Here is a tiny trained network, its code and every weight. The questions are about switching its units off for an input and a class, where a switched-off unit gives its printed mean instead of its output.

import numpy as np


def w(rows, s, z=0):
    codes = np.array(rows[::2]) - 128.0
    scale = np.full(codes.shape[1], s)
    scale[-1] = z or s
    return codes * scale


def f(y):
    return np.maximum(y, 0)


def log_softmax(a):
    a = a - a.max(-1, keepdims=True)
    return a - np.log(np.exp(a).sum(-1, keepdims=True))


def net(x, mask):
    res = np.array(x, float).reshape(1, 5) / 4 @ E
    y = f(res @ A[0][:, :-1].T + A[0][:, -1])
    res = res + np.where(mask, y, B[0][:, -1]) @ B[0][:, :-1]
    return log_softmax(res[-1] @ U[:, :-1].T + U[:, -1])


A, B = {}, {}
E = w([
[5,1,111,43,118],'x0',
[60,214,217,53,241],'x1',
[240,158,118,6,63],'x2',
[143,116,89,122,161],'x3',
[138,118,118,127,143],'x4',
],0.0092)
A[0] = w([
[101,102,150,107,155,124],'neuron 0',
[135,156,197,156,145,170],'neuron 1',
[160,85,128,77,70,130],'neuron 2',
[97,107,156,105,141,122],'neuron 3',
[134,112,202,130,115,140],'neuron 4',
[113,145,113,175,174,163],'neuron 5',
[96,104,75,116,61,145],'neuron 6',
[128,149,170,165,137,179],'neuron 7',
[91,122,146,135,185,102],'neuron 8',
[83,93,114,91,113,169],'neuron 9',
[65,95,116,113,122,156],'neuron 10',
[122,145,167,108,189,169],'neuron 11',
[137,168,152,45,149,73],'neuron 12',
[136,139,64,89,123,136],'neuron 13',
[122,217,95,167,150,253],'neuron 14',
[91,170,152,152,182,108],'neuron 15',
[101,96,96,221,95,250],'neuron 16',
[149,89,80,122,140,145],'neuron 17',
[183,161,113,161,89,249],'neuron 18',
[141,79,122,94,103,110],'neuron 19',
[205,122,116,95,59,202],'neuron 20',
[47,93,100,79,120,177],'neuron 21',
[163,165,162,6,149,34],'neuron 22',
],0.018,0.005)
B[0] = w([
[161,171,69,118,67,171],'neuron 0',
[95,96,84,123,172,192],'neuron 1',
[100,125,214,61,107,208],'neuron 2',
[136,170,58,131,70,169],'neuron 3',
[116,121,113,156,140,147],'neuron 4',
[71,76,76,147,125,182],'neuron 5',
[76,78,201,112,100,199],'neuron 6',
[82,119,113,139,173,180],'neuron 7',
[127,151,78,126,138,179],'neuron 8',
[154,121,87,100,39,196],'neuron 9',
[160,162,71,127,43,194],'neuron 10',
[77,118,34,126,126,197],'neuron 11',
[155,88,130,248,113,202],'neuron 12',
[141,105,163,109,141,172],'neuron 13',
[45,138,149,151,185,226],'neuron 14',
[69,140,49,61,151,195],'neuron 15',
[195,81,156,255,114,233],'neuron 16',
[165,133,167,130,104,175],'neuron 17',
[177,194,209,138,207,244],'neuron 18',
[91,102,189,79,107,181],'neuron 19',
[133,176,212,83,157,253],'neuron 20',
[132,180,112,124,54,222],'neuron 21',
[185,43,182,222,90,228],'neuron 22',
],0.0094,0.018)
U = w([
[121,85,150,191,189,241],'0',
[129,85,130,144,48,160],'1',
[143,213,170,51,156,140],'2',
[62,87,165,6,92,59],'3',
[42,117,97,77,189,120],'4',
[96,193,64,69,98,3],'5',
],0.013,0.0029)

Each question gives the input, the list of numbers given to net, and the class t.
The units are the neurons (one row each of A and B). Each row of codes is followed by its name. A weight is (code - 128) times the scale printed after its matrix; where a second scale follows, it is the last column's (A, B and U).
mask holds one flag per neuron, in row order. A switched-off neuron (its flag False) gives its mean, the last column of its row in B, instead of its output. The means were averaged over made-up inputs and are rounded, as every weight is.
A unit's drop is (log p(t) with every unit on - log p(t) with that unit switched off) / (log p(t) with every unit on - log p(t) with every unit switched off).
most important unit: the unit with the biggest drop
k most important neurons: the k neurons with the biggest drops, biggest first
drop of u: that unit's drop, to one decimal
input [8,2,7,6,5], class 1: most important unit	neuron 22
input [-2,0,6,-8,-2], class 2: 2 most important neurons	neuron 16; neuron 20
input [-2,5,1,-2,-8], class 0: 2 most important neurons	neuron 22; neuron 12
input [5,-4,1,6,-4], class 3: 3 most important neurons	neuron 22; neuron 12; neuron 2
input [-5,1,-3,2,3], class 4: 3 most important neurons	neuron 22; neuron 12; neuron 15
input [0,1,-8,1,1], class 4: 2 most important neurons	neuron 15; neuron 22
input [2,0,6,-6,6], class 3: 3 most important neurons	neuron 16; neuron 2; neuron 20
input [-2,1,0,2,0], class 4: 3 most important neurons	neuron 16; neuron 22; neuron 12
input [0,-6,4,4,4], class 2: 2 most important neurons	neuron 18; neuron 20
input [5,3,4,1,-2], class 1: drop of neuron 0	0.0
input [0,-4,4,7,2], class 2: drop of neuron 20	0.1
input [1,-5,3,3,-2], class 3: drop of neuron 6	0.2
